Here is a tiny trained network, its code and every weight. The questions are about switching its units off for an input and a class, where a switched-off unit gives its printed mean instead of its output.

import numpy as np


def w(rows, s, z=0):
    codes = np.array(rows[::2]) - 128.0
    scale = np.full(codes.shape[1], s)
    scale[-1] = z or s
    return codes * scale


def norm(h):
    return h / np.sqrt((h * h).mean(-1, keepdims=True) + 1e-5)


def f(y):
    return y / 2 * (1 + np.tanh(0.7978845608 * (y + 0.044715 * y**3)))


def log_softmax(a):
    a = a - a.max(-1, keepdims=True)
    return a - np.log(np.exp(a).sum(-1, keepdims=True))


def net(x, mask):
    res = np.array(x, float).reshape(1, 5) / 4 @ E
    u = 0
    for l in range(4):
        y = f(norm(res) @ A[l][:, :-1].T + A[l][:, -1])
        res = res + np.where(mask[u : u + 8], y, B[l][:, -1]) @ B[l][:, :-1]
        u += 8
    return log_softmax(norm(res)[-1] @ U[:, :-1].T + U[:, -1])


A, B = {}, {}
E = w([
[122,132,153,116,140],'x0',
[145,110,95,153,122],'x1',
[91,157,161,1,86],'x2',
[45,94,50,110,144],'x3',
[84,117,169,210,179],'x4',
],0.009)
A[0] = w([
[175,101,94,89,48,227],'0.n0',
[111,150,92,201,206,129],'0.n1',
[64,112,101,67,135,91],'0.n2',
[134,69,59,106,201,19],'0.n3',
[254,147,172,196,106,37],'0.n4',
[139,165,123,142,156,1],'0.n5',
[148,199,188,169,151,144],'0.n6',
[143,219,111,224,154,4],'0.n7',
],0.0088,0.0015)
B[0] = w([
[208,130,197,159,84,189],'0.n0',
[147,148,221,133,150,218],'0.n1',
[118,76,62,150,98,181],'0.n2',
[190,74,82,108,149,158],'0.n3',
[46,70,139,63,8,253],'0.n4',
[158,147,96,198,111,121],'0.n5',
[79,52,80,255,52,201],'0.n6',
[119,171,132,179,120,194],'0.n7',
],0.0069,0.0054)
A[1] = w([
[111,98,99,58,195,239],'1.n0',
[220,127,124,188,103,126],'1.n1',
[236,101,184,2,165,106],'1.n2',
[139,157,250,109,95,252],'1.n3',
[144,71,194,167,155,148],'1.n4',
[72,111,72,177,252,148],'1.n5',
[114,82,175,70,98,103],'1.n6',
[71,96,52,51,134,125],'1.n7',
],0.008,0.0021)
B[1] = w([
[158,53,103,224,134,170],'1.n0',
[56,110,101,152,175,185],'1.n1',
[174,176,141,199,117,187],'1.n2',
[189,125,94,173,40,253],'1.n3',
[84,121,143,120,61,192],'1.n4',
[254,193,164,177,124,212],'1.n5',
[106,183,140,116,79,183],'1.n6',
[110,80,141,171,150,194],'1.n7',
],0.0081,0.0049)
A[2] = w([
[107,65,128,176,1,104],'2.n0',
[165,129,66,151,103,3],'2.n1',
[93,123,185,101,134,13],'2.n2',
[47,67,64,152,180,207],'2.n3',
[138,119,127,98,97,53],'2.n4',
[119,25,114,157,103,147],'2.n5',
[159,132,204,186,62,178],'2.n6',
[233,135,59,117,184,92],'2.n7',
],0.0074,0.0021)
B[2] = w([
[111,87,97,2,137,254],'2.n0',
[100,106,126,108,69,134],'2.n1',
[151,96,131,154,169,116],'2.n2',
[76,151,171,103,119,163],'2.n3',
[140,163,128,123,110,128],'2.n4',
[64,173,106,128,130,187],'2.n5',
[98,67,69,81,84,233],'2.n6',
[119,41,134,197,116,139],'2.n7',
],0.0075,0.0086)
A[3] = w([
[51,2,126,146,90,122],'3.n0',
[211,166,99,171,114,213],'3.n1',
[108,163,98,89,195,58],'3.n2',
[188,123,39,239,13,19],'3.n3',
[75,199,249,60,225,3],'3.n4',
[193,202,253,192,133,29],'3.n5',
[176,139,136,45,59,143],'3.n6',
[88,156,73,191,202,168],'3.n7',
],0.0084,0.0021)
B[3] = w([
[111,83,76,145,252,254],'3.n0',
[155,84,251,121,254,151],'3.n1',
[143,49,122,132,93,115],'3.n2',
[76,73,151,118,151,214],'3.n3',
[36,104,92,218,147,122],'3.n4',
[217,78,155,137,67,144],'3.n5',
[177,171,98,115,185,202],'3.n6',
[196,245,164,177,103,153],'3.n7',
],0.0079,0.0088)
U = w([
[56,80,2,42,78,35],'0',
[12,33,129,232,200,127],'1',
[193,188,220,203,92,252],'2',
],0.0076,0.0026)

Each question gives the input, the list of numbers given to net, and the class t.
The units are the neurons (one row each of A and B). Each row of codes is followed by its name. A weight is (code - 128) times the scale printed after its matrix; where a second scale follows, it is the last column's (A, B and U).
mask holds one flag per neuron, layer by layer. A switched-off neuron (its flag False) gives its mean, the last column of its row in B, instead of its output. The means were averaged over made-up inputs and are rounded, as every weight is.
A unit's drop is (log p(t) with every unit on - log p(t) with that unit switched off) / (log p(t) with every unit on - log p(t) with every unit switched off).
The circuit of an input: a set's keep is (log p(t) with only the set's units on - log p(t) with every unit switched off) / (log p(t) with every unit on - log p(t) with every unit switched off). Starting from the 12 units with the biggest drops (on a tie, the unit counted first), units are removed one at a time, each time the one whose removal leaves the highest keep (on an exact tie, the one counted first), for as long as the keep stays at least 0.8.
circuit, biggest first: the units of the circuit, biggest drop first
unit that matters most: the unit with the biggest drop
top k neurons: the k neurons with the biggest drops, biggest first
top k neurons in layer l: the k neurons of layer l with the biggest drops, biggest first
drop when u is switched off: that unit's drop, to one decimal
input [2,-2,8,-4,-1], class 2: circuit, biggest first : 0.n4, 1.n2
input [-3,-5,0,8,7], class 2: circuit, biggest first : 1.n5, 0.n4, 3.n7, 0.n6
input [-6,8,-6,-4,-3], class 0: circuit, biggest first : 0.n4, 2.n0
input [6,-4,-7,0,-1], class 0: top 2 neurons : 0.n4, 2.n0
input [1,8,1,-6,4], class 0: top neuron : 0.n4
input [3,8,1,-1,-5], class 2: top 2 neurons : 0.n6, 0.n0
input [-4,7,-1,1,-5], class 1: top 2 neurons : 0.n4, 0.n6
input [4,-4,8,-6,6], class 0: top 3 neurons : 0.n6, 1.n5, 2.n6
input [3,-8,7,-4,7], class 0: top 2 neurons : 1.n3, 0.n6
input [0,8,7,8,2], class 1: top 2 neurons : 1.n7, 0.n4
input [2,4,-3,8,6], class 2: top 2 neurons : 1.n5, 0.n4
input [-1,1,-2,1,-7], class 1: top 2 neurons : 0.n4, 1.n1
input [0,-1,-1,3,-6], class 1: top 2 neurons : 0.n4, 0.n6
input [8,-4,-7,7,1], class 2: unit that matters most : 1.n5
input [-3,4,8,8,1], class 1: top 2 neurons in layer 1 : 1.n7, 1.n3
input [-4,8,-5,-5,-2], class 0: top 2 neurons : 0.n4, 2.n0
input [-2,-7,4,2,2], class 1: drop when 0.n1 is switched off : 0.5
input [6,6,1,-3,3], class 0: drop when 2.n0 is switched off : 0.2
input [7,-3,5,0,-7], class 2: drop when 0.n4 is switched off : 0.2
input [3,5,-4,5,-8], class 1: unit that matters most : 0.n4
input [-2,-8,5,-4,-3], class 2: drop when 1.n6 is switched off : 0.0
